Below is a small trained network, with its code and all its weights. Each question gives an input and a class and asks what happens when units are switched off, that is, made to give their printed mean instead of their output.

import numpy as np


def w(rows, s, z=0):
    codes = np.array(rows[::2]) - 128.0
    scale = np.full(codes.shape[1], s)
    scale[-1] = z or s
    return codes * scale


def norm(h):
    return h / np.sqrt((h * h).mean(-1, keepdims=True) + 1e-5)


def f(y):
    return y / 2 * (1 + np.tanh(0.7978845608 * (y + 0.044715 * y**3)))


def log_softmax(a):
    a = a - a.max(-1, keepdims=True)
    return a - np.log(np.exp(a).sum(-1, keepdims=True))


def net(x, mask):
    res = np.array(x, float).reshape(1, 3) / 4 @ E
    u = 0
    for l in range(4):
        y = f(norm(res) @ A[l][:, :-1].T + A[l][:, -1])
        res = res + np.where(mask[u : u + 7], y, B[l][:, -1]) @ B[l][:, :-1]
        u += 7
    return log_softmax(norm(res)[-1] @ U[:, :-1].T + U[:, -1])


A, B = {}, {}
E = w([
[33,113,89],'x0',
[163,126,3],'x1',
[127,57,120],'x2',
],0.0034)
A[0] = w([
[167,11,147,131],'L0N1',
[125,185,185,27],'L0N2',
[124,118,195,52],'L0N3',
[122,239,123,80],'L0N4',
[90,73,130,116],'L0N5',
[62,141,114,166],'L0N6',
[83,89,93,254],'L0N7',
],0.013,0.0025)
B[0] = w([
[94,255,60,252],'L0N1',
[86,162,71,198],'L0N2',
[115,91,58,204],'L0N3',
[86,216,20,206],'L0N4',
[52,218,134,176],'L0N5',
[211,143,178,199],'L0N6',
[160,163,104,231],'L0N7',
],0.0069,0.0038)
A[1] = w([
[118,143,124,61],'L1N1',
[74,135,232,6],'L1N2',
[125,102,134,82],'L1N3',
[3,168,178,56],'L1N4',
[145,181,115,152],'L1N5',
[93,92,155,8],'L1N6',
[46,39,165,103],'L1N7',
],0.012,0.002)
B[1] = w([
[234,49,84,142],'L1N1',
[94,171,202,141],'L1N2',
[188,191,139,100],'L1N3',
[171,47,1,251],'L1N4',
[66,156,161,255],'L1N5',
[202,241,106,104],'L1N6',
[177,120,94,126],'L1N7',
],0.0054,0.0051)
A[2] = w([
[249,213,186,36],'L2N1',
[152,174,164,250],'L2N2',
[66,113,123,87],'L2N3',
[147,89,142,36],'L2N4',
[134,154,127,62],'L2N5',
[173,185,105,187],'L2N6',
[173,57,192,82],'L2N7',
],0.012,0.0022)
B[2] = w([
[77,231,232,147],'L2N1',
[28,3,118,158],'L2N2',
[159,198,192,150],'L2N3',
[141,119,108,99],'L2N4',
[142,129,95,138],'L2N5',
[97,40,55,253],'L2N6',
[191,111,235,113],'L2N7',
],0.0039,0.0049)
A[3] = w([
[133,67,65,178],'L3N1',
[28,133,159,232],'L3N2',
[189,66,138,72],'L3N3',
[48,221,64,181],'L3N4',
[148,100,164,3],'L3N5',
[157,254,92,29],'L3N6',
[230,113,192,173],'L3N7',
],0.0076,0.0028)
B[3] = w([
[200,3,155,172],'L3N1',
[185,90,201,162],'L3N2',
[110,133,91,117],'L3N3',
[118,113,204,244],'L3N4',
[107,238,52,113],'L3N5',
[71,162,138,148],'L3N6',
[118,100,180,115],'L3N7',
],0.0059,0.011)
U = w([
[147,27,33,184],'0',
[10,168,56,146],'1',
[129,71,241,172],'2',
[104,124,153,117],'3',
[245,243,79,82],'4',
[213,142,153,1],'5',
],0.013,0.008)

Each question gives the input, the list of numbers given to net, and the class t.
The units are the neurons (one row each of A and B). Each row of codes is followed by its name. A weight is (code - 128) times the scale printed after its matrix; where a second scale follows, it is the last column's (A, B and U).
mask holds one flag per neuron, layer by layer. A switched-off neuron (its flag False) gives its mean, the last column of its row in B, instead of its output. The means were averaged over made-up inputs and are rounded, as every weight is.
A unit's drop is (log p(t) with every unit on - log p(t) with that unit switched off) / (log p(t) with every unit on - log p(t) with every unit switched off).
The circuit of an input: a set's keep is (log p(t) with only the set's units on - log p(t) with every unit switched off) / (log p(t) with every unit on - log p(t) with every unit switched off). Starting from the 12 units with the biggest drops (on a tie, the unit counted first), units are removed one at a time, each time the one whose removal leaves the highest keep (on an exact tie, the one counted first), for as long as the keep stays at least 0.8.
circuit, biggest first: the units of the circuit, biggest drop first
top k neurons: the k neurons with the biggest drops, biggest first
top k neurons in layer l: the k neurons of layer l with the biggest drops, biggest first
input [1,-4,3], class 0: circuit, biggest first => (L1N4)
input [6,-1,4], class 2: top 3 neurons => (L0N6 L0N4 L0N2)
input [6,3,5], class 2: circuit, biggest first => (L1N4 L0N4 L0N6)
input [-6,-6,-1], class 0: top 2 neurons => (L0N7 L0N2)
input [4,-7,1], class 0: top 2 neurons => (L1N4 L0N3)
input [-5,-5,4], class 0: top 4 neurons => (L0N6 L0N7 L1N2 L0N4)
input [-8,-3,8], class 1: top 3 neurons in layer 0 => (L0N1 L0N6 L0N3)
input [-5,-8,-2], class 0: top 3 neurons => (L0N2 L1N4 L0N3)
input [7,0,8], class 1: top 4 neurons => (L0N5 L0N7 L0N1 L1N4)
input [-8,-8,5], class 0: circuit, biggest first => (L1N4 L0N7 L0N6)
input [-8,-3,-8], class 1: circuit, biggest first => (L0N2 L0N6)
input [4,3,6], class 1: top 2 neurons => (L0N1 L0N5)
input [3,-1,3], class 3: top 2 neurons => (L0N6 L0N4)
input [6,2,7], class 1: top 3 neurons => (L0N5 L0N7 L0N1)
input [7,-8,-3], class 0: top 2 neurons => (L1N4 L0N3)
input [2,-5,6], class 1: circuit, biggest first => (L0N1)
input [-8,1,6], class 2: top 2 neurons in layer 0 => (L0N4 L0N2)
input [6,0,8], class 1: top 3 neurons in layer 0 => (L0N5 L0N1 L0N7)
input [6,5,4], class 2: top 4 neurons in layer 0 => (L0N4 L0N5 L0N3 L0N1)
input [7,-5,-3], class 2: circuit, biggest first => (L0N6)
